Below is a small trained network, with its code and all its weights. Each question gives an input and a class and asks what happens when units are switched off, that is, made to give their printed mean instead of their output.

import numpy as np


def w(rows, s, z=0):
    codes = np.array(rows[::2]) - 128.0
    scale = np.full(codes.shape[1], s)
    scale[-1] = z or s
    return codes * scale


def f(y):
    return np.maximum(y, 0)


def log_softmax(a):
    a = a - a.max(-1, keepdims=True)
    return a - np.log(np.exp(a).sum(-1, keepdims=True))


def net(x, mask):
    res = np.array(x, float).reshape(1, 8) / 4 @ E
    y = f(res @ A[0][:, :-1].T + A[0][:, -1])
    res = res + np.where(mask, y, B[0][:, -1]) @ B[0][:, :-1]
    return log_softmax(res[-1] @ U[:, :-1].T + U[:, -1])


A, B = {}, {}
E = w([
[64,170,117,107,221,175,64,47,193,118],'x0',
[128,119,124,124,124,158,154,113,127,127],'x1',
[131,127,141,122,131,121,114,124,114,140],'x2',
[122,128,126,139,131,126,128,135,129,134],'x3',
[123,124,125,132,134,115,118,147,139,131],'x4',
[220,168,111,134,168,60,190,84,214,237],'x5',
[53,24,74,109,129,8,156,46,115,122],'x6',
[133,121,129,118,132,136,124,122,111,141],'x7',
],0.011)
A[0] = w([
[200,90,159,169,48,98,183,194,94,125,46],'N1',
[60,84,116,167,110,159,91,156,62,43,127],'N2',
[131,101,122,132,51,82,179,176,92,139,32],'N3',
[205,146,94,125,205,70,198,91,176,211,157],'N4',
[133,111,143,118,62,130,155,136,131,146,25],'N5',
[65,164,144,120,222,152,107,121,141,142,3],'N6',
[93,73,128,147,101,105,113,84,135,144,23],'N7',
[62,157,109,117,213,164,80,72,176,117,6],'N8',
[35,92,138,109,89,172,92,160,53,53,162],'N9',
[191,97,108,168,66,109,150,136,88,125,50],'N10',
[109,135,104,137,99,119,127,157,112,169,14],'N11',
[204,153,102,167,129,88,174,81,152,193,114],'N12',
[208,177,177,155,153,203,106,188,150,163,46],'N13',
[67,139,116,113,227,167,81,61,186,132,24],'N14',
[96,129,102,137,130,130,89,169,102,125,167],'N15',
[148,86,127,124,53,113,160,201,109,156,34],'N16',
[59,2,65,112,139,12,160,44,120,130,49],'N17',
[170,169,171,145,149,210,124,203,143,128,4],'N18',
],0.0087,0.0025)
B[0] = w([
[145,62,70,113,200,118,116,43,74,95,196],'N1',
[105,108,167,59,112,92,166,184,190,197,212],'N2',
[153,97,94,149,202,101,107,57,93,76,177],'N3',
[52,109,203,62,104,64,214,187,192,196,235],'N4',
[114,117,115,131,159,118,122,119,123,117,147],'N5',
[123,85,91,143,164,135,123,106,109,115,173],'N6',
[156,150,162,135,95,155,128,126,95,110,162],'N7',
[147,80,109,120,190,71,90,74,84,72,200],'N8',
[39,109,178,59,91,76,178,176,237,204,226],'N9',
[120,112,142,127,202,119,90,117,113,98,169],'N10',
[114,106,150,149,141,139,96,94,141,122,136],'N11',
[56,124,200,61,129,116,193,167,174,149,203],'N12',
[174,189,106,156,47,180,105,149,112,83,208],'N13',
[147,76,80,104,196,114,122,60,81,76,208],'N14',
[101,116,170,151,113,96,149,129,139,132,158],'N15',
[122,118,91,104,207,87,119,76,80,97,176],'N16',
[214,255,67,233,7,235,62,171,97,122,254],'N17',
[178,195,130,208,82,160,74,158,111,117,195],'N18',
],0.0082,0.017)
U = w([
[92,112,196,94,115,99,175,159,183,187,159],'0',
[182,192,107,194,54,176,110,147,102,127,226],'1',
[145,77,92,128,248,109,128,80,87,103,4],'2',
],0.015,0.0013)

Each question gives the input, the list of numbers given to net, and the class t.
The units are the neurons (one row each of A and B). Each row of codes is followed by its name. A weight is (code - 128) times the scale printed after its matrix; where a second scale follows, it is the last column's (A, B and U).
mask holds one flag per neuron, in row order. A switched-off neuron (its flag False) gives its mean, the last column of its row in B, instead of its output. The means were averaged over made-up inputs and are rounded, as every weight is.
A unit's drop is (log p(t) with every unit on - log p(t) with that unit switched off) / (log p(t) with every unit on - log p(t) with every unit switched off).
The circuit of an input: a set's keep is (log p(t) with only the set's units on - log p(t) with every unit switched off) / (log p(t) with every unit on - log p(t) with every unit switched off). Starting from the 12 units with the biggest drops (on a tie, the unit counted first), units are removed one at a time, each time the one whose removal leaves the highest keep (on an exact tie, the one counted first), for as long as the keep stays at least 0.8.
circuit, biggest first: the units of the circuit, biggest drop first
most important unit: the unit with the biggest drop
top k neurons: the k neurons with the biggest drops, biggest first
drop when u is switched off: that unit's drop, to one decimal
input [7,-6,3,1,4,-7,-3,7], class 0: circuit, biggest first => [N9]
input [-1,-3,3,-7,-1,-5,-5,5], class 0: top 2 neurons => [N17; N9]
input [8,-4,-4,-2,6,5,-7,7], class 2: top 2 neurons => [N17; N14]
input [-8,8,-8,-1,-4,4,8,1], class 1: top 2 neurons => [N17; N14]
input [8,-1,5,-1,2,6,-3,-3], class 2: top 2 neurons => [N14; N8]
input [4,-5,-7,4,-3,1,4,-4], class 1: top 2 neurons => [N17; N1]
input [-4,-2,1,7,3,-5,-3,-3], class 0: top 2 neurons => [N9; N17]
input [-1,-2,0,4,-2,-5,-5,8], class 0: top 3 neurons => [N17; N9; N2]
input [-1,-1,-3,-1,8,-3,4,8], class 1: top 2 neurons => [N17; N4]
input [-7,2,1,6,0,2,-6,-8], class 2: top 3 neurons => [N17; N1; N16]
input [-7,7,-2,6,0,2,7,8], class 1: top 3 neurons => [N17; N14; N8]
input [-2,-5,-8,-6,1,6,7,1], class 1: top 3 neurons => [N17; N9; N2]
input [-3,4,5,-2,-6,-4,-1,-7], class 0: drop when N9 is switched off => 0.1
input [8,-8,8,3,5,-1,8,-2], class 1: most important unit => N17
input [-7,-8,-7,3,6,5,-1,4], class 2: drop when N1 is switched off => 0.4
input [4,7,-2,6,-8,0,7,-5], class 1: drop when N17 is switched off => 1.4
